Each row, then roughly how far along a hidden order it lies, from 0 to 20
[ -6   0  21 -10   0   5   7  11 -16  -2 -31  -7   1   5 -20 -11  21   7
 -17  15   5   0  -4 -13  -9 -15  -9  -3 -18  41   8 -14   6  19 -20  -8]
3
[ -1  -2  11  -9  -9  -2   5  -4   0 -12  -1 -10  -7   5  20  -4 -11  18
 -19   7   3  -9 -24  -1 -17  -4  -6 -14 -11   4   3 -15  -6   9  -5  -7]
11
[ -5  -8  29 -18  16   2   3  13  -1  11 -27   7  11  -6  14  13  27  -4
 -12  -8   4   6  37  -5  12   8 -19 -16 -17   8  11  -6   9 -20 -48  -4]
2
[ -5   7  -7  -2  19   1   5  -5 -16   8 -14   3   0  -6 -13 -11 -12   5
  -5  -3  -7  -5   3  -3  17   5  -8  13  -1  55  -3  17  -4  26  -2 -12]
11
[  4   3  -9  11  11   5  -6   5  15   5   2  -3   8  -9  13  19   2   5
 -14  13   9  15 -15  -9   6  19  -5  -7  -2   6  12 -30   8  -5 -12   0]
9
[  0   7 -10  -7  13 -11  -3  -7  -6   9   2   5   7  -7   0   6 -10   5
 -17   7   0 -13   4  -4  16  16  -4  11  -6  46   8  -9  -4  12 -17 -15]
9
[-13  10  19 -10  13  -1  -1 -18 -12   4  -2   7   6  -3   6  23   7  19
  -1 -10  -9  -3  22   0   8  16  -9   5   0  -3   0   1   5  -6  19  -8]
1
[  8   4  -4  -1   7  -4   3  -7  16   3  10  -9  -8  -8   1 -12 -42 -13
   3  -6  -6 -12 -14  13  -5   1  -6 -16  16 -21   9   7   2 -18  -9  -5]
14
[  1  -2  -4   4  -5  20  -2  -3  -5  23  -8  -7   0  -7   9   9  -6 -11
  -3  -3  -2   3  13 -25   3   4  -7   6   0  29   3  15  -7   4   3  16]
19
[  6   9  -3  -7  18 -20  -2  -7  19   4  -1  -8  -1  -2  37   2  -8   5
   6  -2  -3 -23   7   3  -5   0  -2 -14   7  -8   8  25   3   0  -3  -9]
20
[ -4  -8 -17  17  11   0   1   9  13 -12  -1   3   8   1  21   2  -8  14
 -15 -16  12   9 -21  -7   5  -7   5   3   1  15   8 -21   1   3  -3  10]
17
[  6   5 -16  -7  -2   6  -5  13   3   9 -12   0   0  -8 -23  -9   9 -22
   4  18  -1  10  15   0 -14 -19 -12   1  -6  11  22 -20   5 -21 -52 -10]
11
[-13  -3  13  -5  16   3   1  -7  13   7  -4  -4   0  -7  -7 -14  -9  -4
 -18 -11  13   9  -8  -7  -5   4  16  16   7  17   9  -1  11   1  19   9]
3
[  3   6  -8  11  13  -7  -8  -5   6   4  10   5   6   6 -13   4  11   1
  23 -11   4   5  13   7  21   8  15  12  16 -20 -13  17   6  12  24   7]
6
[  4  10   4  -8  19  -5  -1   1   9   3 -25 -12   1   0  28 -16  -9  23
  -7 -16  14  -5  22   3  -1 -11 -15 -23  -8  -8  26 -10   7   8 -63   1]
17
[  8   6  -6 -11  11  27  -4  11  -3  10  -2   6  15   6 -20   2  11  -8
   4  -8   8   2   9  -3  37 -25   2  10  -7  24  -5  -1   4   8 -34   8]
4
[ -4  -3  -3  -9  23   8  -1  -5  23   5   4   5   0 -11  10 -23 -10 -13
  -4 -22  12  17   2   8  10   7  13   1   2  -6  -3  12   4   2 -18  12]
7
[ -1   5  13  12  17 -15   0  -3   5 -13 -11  -2   8   8  18   0   4  38
   3 -10  13  -3   2  -3  11   9   8  -6  -1 -17   4   3  11  38  16  -3]
7
[ -3  13  -8  16  12  -7  -6  -5   0  -5   6   1   1   2  -3  15   4   8
  23  -4 -11  -1  10   7   4   2   4   6  22 -39  -5   6   9  -8  47   1]
10
[  3   2  -7  -4  10  17   1   6  14 -22   3  10   5   3  27  -7 -19  14
   5   1  -2   2 -18   4  20 -19   8  -2  -8   4 -11  15   1  34  17  -6]
12
[  4  -1  -7 -16 -13  -2   1  -4  -5  -2  11   9  -7   0 -18 -10  12 -21
  17  13 -15  -2   3  16 -11  -4  -1  -5  -5 -12 -14  18  -5  -6 -18 -14]
5
[  7 -14  -1   0   7   0   4  17  10   7 -23   0  -1  -3  21   5   3 -17
  -1   5  -5   4  -6   4   3   2 -18 -22  -5  11   0   9   6 -14 -22  -3]
17
[  2  -6  13  -3   3  22   5  18  -8   2 -20  -4  -3   7  -1  -1   9  -7
   9 -15   0   8   0   4   7 -23 -13 -15   2 -10 -14   9   6 -12  -4  16]
9
[  1   2  -9   7  16  11  -3  18   0   0 -14  -1   6  -3 -15  11  10   2
 -12  13   8  17 -14   0  12  -5  -9   2   0  19   6 -35  13  -7  -4   1]
5
[  0   0  10   8  -6   2   4  12  -6  -6 -11  -8   3   1  -6  -6  41   9
  -2 -16  15  20  15  -5 -15  -9 -13 -27 -15 -15   4 -21  -4 -14 -63  18]
5
[ 14  -1 -12  10  -5   8   1   6  28 -10  10  -3   3   5  -3 -16 -28 -13
   6   0   3 -10 -35  -3   5 -22  17  -5   4  -2   2  18   7  22  11  -2]
16
[  6   5   7 -12  -7   6  -2 -22  -4  23   2  -8  -6   6 -17  -8 -18  -7
   2  -6  -7 -17 -15   8  -1   4  -2 -14   9  -1  -7  26   6   8   0  -6]
9
[  4   3  13 -28  -3  10   2 -15  -1  18   0  -9   0   6   9  -7 -10   4
 -16 -18   6 -19  -8   7   4  -9  -9 -18  -8  14  -3   9  -2  -2 -42   4]
11
[ -8  -4  11   2  -1  -2   9   5  -3 -11  16   1   9   3 -21   9   8  -5
 -13 -11   2  -5 -14  -6   7 -10   9  10   1  20  -5 -13  -2 -20  11   5]
0
